Below is a small trained network, with its code and all its weights. Each question gives an input and a class and asks what happens when units are switched off, that is, made to give their printed mean instead of their output.

import numpy as np


def w(rows, s, z=0):
    codes = np.array(rows[::2]) - 128.0
    scale = np.full(codes.shape[1], s)
    scale[-1] = z or s
    return codes * scale


def f(y):
    return np.maximum(y, 0)


def log_softmax(a):
    a = a - a.max(-1, keepdims=True)
    return a - np.log(np.exp(a).sum(-1, keepdims=True))


def net(x, mask):
    res = np.array(x, float).reshape(1, 4) / 4 @ E
    y = f(res @ A[0][:, :-1].T + A[0][:, -1])
    res = res + np.where(mask, y, B[0][:, -1]) @ B[0][:, :-1]
    return log_softmax(res[-1] @ U[:, :-1].T + U[:, -1])


A, B = {}, {}
E = w([
[188,164,49,131],'x0',
[40,240,131,137],'x1',
[205,187,178,190],'x2',
[182,41,69,255],'x3',
],0.0061)
A[0] = w([
[17,105,107,171,211],'N0',
[161,76,119,145,147],'N1',
[141,249,170,127,145],'N2',
[193,134,55,167,172],'N3',
[139,144,96,139,85],'N4',
[146,139,147,187,51],'N5',
[198,132,53,153,84],'N6',
[105,204,123,47,248],'N7',
[132,124,121,130,19],'N8',
[181,14,127,134,232],'N9',
[148,125,134,150,21],'N10',
[96,124,70,80,24],'N11',
],0.016,0.0013)
B[0] = w([
[37,213,200,130,194],'N0',
[156,66,154,112,193],'N1',
[190,178,252,136,241],'N2',
[138,152,77,224,212],'N3',
[140,182,115,123,149],'N4',
[113,74,106,195,168],'N5',
[147,133,96,237,203],'N6',
[116,76,114,7,255],'N7',
[131,134,127,131,131],'N8',
[188,24,212,108,248],'N9',
[128,97,110,145,147],'N10',
[71,96,62,110,171],'N11',
],0.025,0.01)
U = w([
[155,106,241,68,171],'0',
[96,233,187,253,173],'1',
[48,127,74,75,80],'2',
[112,186,42,158,161],'3',
[152,186,84,129,3],'4',
[177,67,116,204,122],'5',
],0.007,0.0028)

Each question gives the input, the list of numbers given to net, and the class t.
The units are the neurons (one row each of A and B). Each row of codes is followed by its name. A weight is (code - 128) times the scale printed after its matrix; where a second scale follows, it is the last column's (A, B and U).
mask holds one flag per neuron, in row order. A switched-off neuron (its flag False) gives its mean, the last column of its row in B, instead of its output. The means were averaged over made-up inputs and are rounded, as every weight is.
A unit's drop is (log p(t) with every unit on - log p(t) with that unit switched off) / (log p(t) with every unit on - log p(t) with every unit switched off).
The circuit of an input: a set's keep is (log p(t) with only the set's units on - log p(t) with every unit switched off) / (log p(t) with every unit on - log p(t) with every unit switched off). Starting from all 12 units, units are removed one at a time, each time the one whose removal leaves the highest keep (on an exact tie, the one counted first), for as long as the keep stays at least 0.8.
circuit, biggest first: the units of the circuit, biggest drop first
most important unit: the unit with the biggest drop
top k neurons: the k neurons with the biggest drops, biggest first
drop of u: that unit's drop, to one decimal
input [-4,7,8,2], class 1: circuit, biggest first => N9
input [2,-4,-8,-5], class 2: circuit, biggest first => N2, N11
input [-6,0,-4,1], class 1: top 2 neurons => N7, N0
input [4,-3,-2,-6], class 2: circuit, biggest first => N9, N2
input [7,2,-7,-8], class 2: top 2 neurons => N11, N9
input [-1,-7,7,-3], class 5: circuit, biggest first => N7, N0
input [-2,-6,-6,-8], class 2: circuit, biggest first => N2, N11
input [-5,-6,-2,7], class 5: top 4 neurons => N2, N7, N3, N6
input [7,3,-6,3], class 3: top 3 neurons => N2, N11, N9
input [-3,0,3,3], class 5: top 2 neurons => N2, N7
input [6,-4,0,-2], class 5: top 2 neurons => N0, N2
input [-5,6,-8,-3], class 2: top 2 neurons => N9, N11
input [-4,1,-8,-3], class 2: drop of N2 => 0.1
input [-1,1,0,1], class 1: most important unit => N7
input [-3,-7,5,0], class 5: drop of N7 => 0.5
input [1,0,-4,0], class 2: drop of N2 => 0.6
input [2,-2,7,-1], class 1: drop of N7 => 0.2
